Here is a tiny trained network, its code and every weight. The questions are about switching its units off for an input and a class, where a switched-off unit gives its printed mean instead of its output.

import numpy as np


def w(rows, s, z=0):
    codes = np.array(rows[::2]) - 128.0
    scale = np.full(codes.shape[1], s)
    scale[-1] = z or s
    return codes * scale


def f(y):
    return np.maximum(y, 0)


def log_softmax(a):
    a = a - a.max(-1, keepdims=True)
    return a - np.log(np.exp(a).sum(-1, keepdims=True))


def net(x, mask):
    res = np.array(x, float).reshape(1, 3) / 4 @ E
    y = f(res @ A[0][:, :-1].T + A[0][:, -1])
    res = res + np.where(mask, y, B[0][:, -1]) @ B[0][:, :-1]
    return log_softmax(res[-1] @ U[:, :-1].T + U[:, -1])


A, B = {}, {}
E = w([
[57,33,88,78,99,75,29,192],'x0',
[202,106,189,170,173,170,185,233],'x1',
[2,178,95,159,159,182,124,112],'x2',
],0.0098)
A[0] = w([
[92,214,149,121,168,131,125,72,219],'neuron 0',
[94,136,110,104,101,141,99,59,232],'neuron 1',
[183,130,190,107,142,90,176,100,133],'neuron 2',
[102,74,92,81,91,102,110,167,252],'neuron 3',
[194,192,130,161,128,156,177,147,213],'neuron 4',
[95,69,149,67,151,64,124,130,147],'neuron 5',
[103,222,81,157,84,166,130,91,235],'neuron 6',
[211,100,159,112,39,107,109,150,201],'neuron 7',
[115,115,138,153,180,216,114,202,219],'neuron 8',
[108,208,188,183,188,187,122,188,170],'neuron 9',
[167,137,208,202,179,156,188,178,230],'neuron 10',
[160,122,167,125,189,144,184,127,155],'neuron 11',
[176,143,147,103,97,120,134,60,248],'neuron 12',
[146,174,100,154,166,177,144,254,201],'neuron 13',
],0.011,0.0031)
B[0] = w([
[53,151,64,167,172,100,196,149,194],'neuron 0',
[69,187,40,46,183,61,152,106,183],'neuron 1',
[148,170,110,172,33,9,113,177,185],'neuron 2',
[170,13,120,87,59,149,1,71,202],'neuron 3',
[102,214,148,220,146,138,175,191,220],'neuron 4',
[140,45,136,105,63,67,114,30,179],'neuron 5',
[51,129,64,178,172,59,233,87,198],'neuron 6',
[187,177,110,52,73,99,95,163,200],'neuron 7',
[120,14,228,134,116,115,170,122,201],'neuron 8',
[61,76,186,167,169,190,218,44,217],'neuron 9',
[175,139,241,164,109,222,150,203,252],'neuron 10',
[151,149,176,180,60,90,213,194,194],'neuron 11',
[97,156,46,146,123,16,100,143,178],'neuron 12',
[165,75,238,133,132,153,135,95,212],'neuron 13',
],0.0077,0.016)
U = w([
[185,65,131,22,45,70,29,115,254],'0',
[68,213,66,130,222,54,173,58,161],'1',
[253,230,178,212,72,117,133,231,14],'2',
[176,92,239,228,195,217,180,141,13],'3',
],0.0075,0.003)

Each question gives the input, the list of numbers given to net, and the class t.
The units are the neurons (one row each of A and B). Each row of codes is followed by its name. A weight is (code - 128) times the scale printed after its matrix; where a second scale follows, it is the last column's (A, B and U).
mask holds one flag per neuron, in row order. A switched-off neuron (its flag False) gives its mean, the last column of its row in B, instead of its output. The means were averaged over made-up inputs and are rounded, as every weight is.
A unit's drop is (log p(t) with every unit on - log p(t) with that unit switched off) / (log p(t) with every unit on - log p(t) with every unit switched off).
The circuit of an input: a set's keep is (log p(t) with only the set's units on - log p(t) with every unit switched off) / (log p(t) with every unit on - log p(t) with every unit switched off). Starting from the 12 units with the biggest drops (on a tie, the unit counted first), units are removed one at a time, each time the one whose removal leaves the highest keep (on an exact tie, the one counted first), for as long as the keep stays at least 0.8.
units of the circuit, in order: the units of the circuit, biggest drop first
most important unit: the unit with the biggest drop
top k neurons: the k neurons with the biggest drops, biggest first
drop when u is switched off: that unit's drop, to one decimal
input [-5,5,-2], class 2: most important unit : neuron 2
input [4,6,-5], class 0: top 2 neurons : (neuron 4; neuron 3)
input [-3,-6,-7], class 1: top 2 neurons : (neuron 3; neuron 10)
input [7,-3,7], class 0: top 2 neurons : (neuron 3; neuron 4)
input [-6,3,-1], class 2: top 3 neurons : (neuron 2; neuron 11; neuron 4)
input [1,1,-5], class 0: units of the circuit, in order : (neuron 4; neuron 10)
input [5,0,7], class 0: top 2 neurons : (neuron 3; neuron 4)
input [-8,-3,-3], class 2: top 4 neurons : (neuron 2; neuron 4; neuron 11; neuron 9)
input [2,7,-4], class 2: top 2 neurons : (neuron 7; neuron 2)
input [2,-1,2], class 0: top 2 neurons : (neuron 4; neuron 9)
input [-7,-1,3], class 1: top 2 neurons : (neuron 6; neuron 0)
input [1,8,-6], class 2: top 2 neurons : (neuron 7; neuron 2)
input [0,0,4], class 1: drop when neuron 10 is switched off : 0.4
input [-5,-3,5], class 1: drop when neuron 8 is switched off : 0.0
input [-5,6,-4], class 2: most important unit : neuron 2
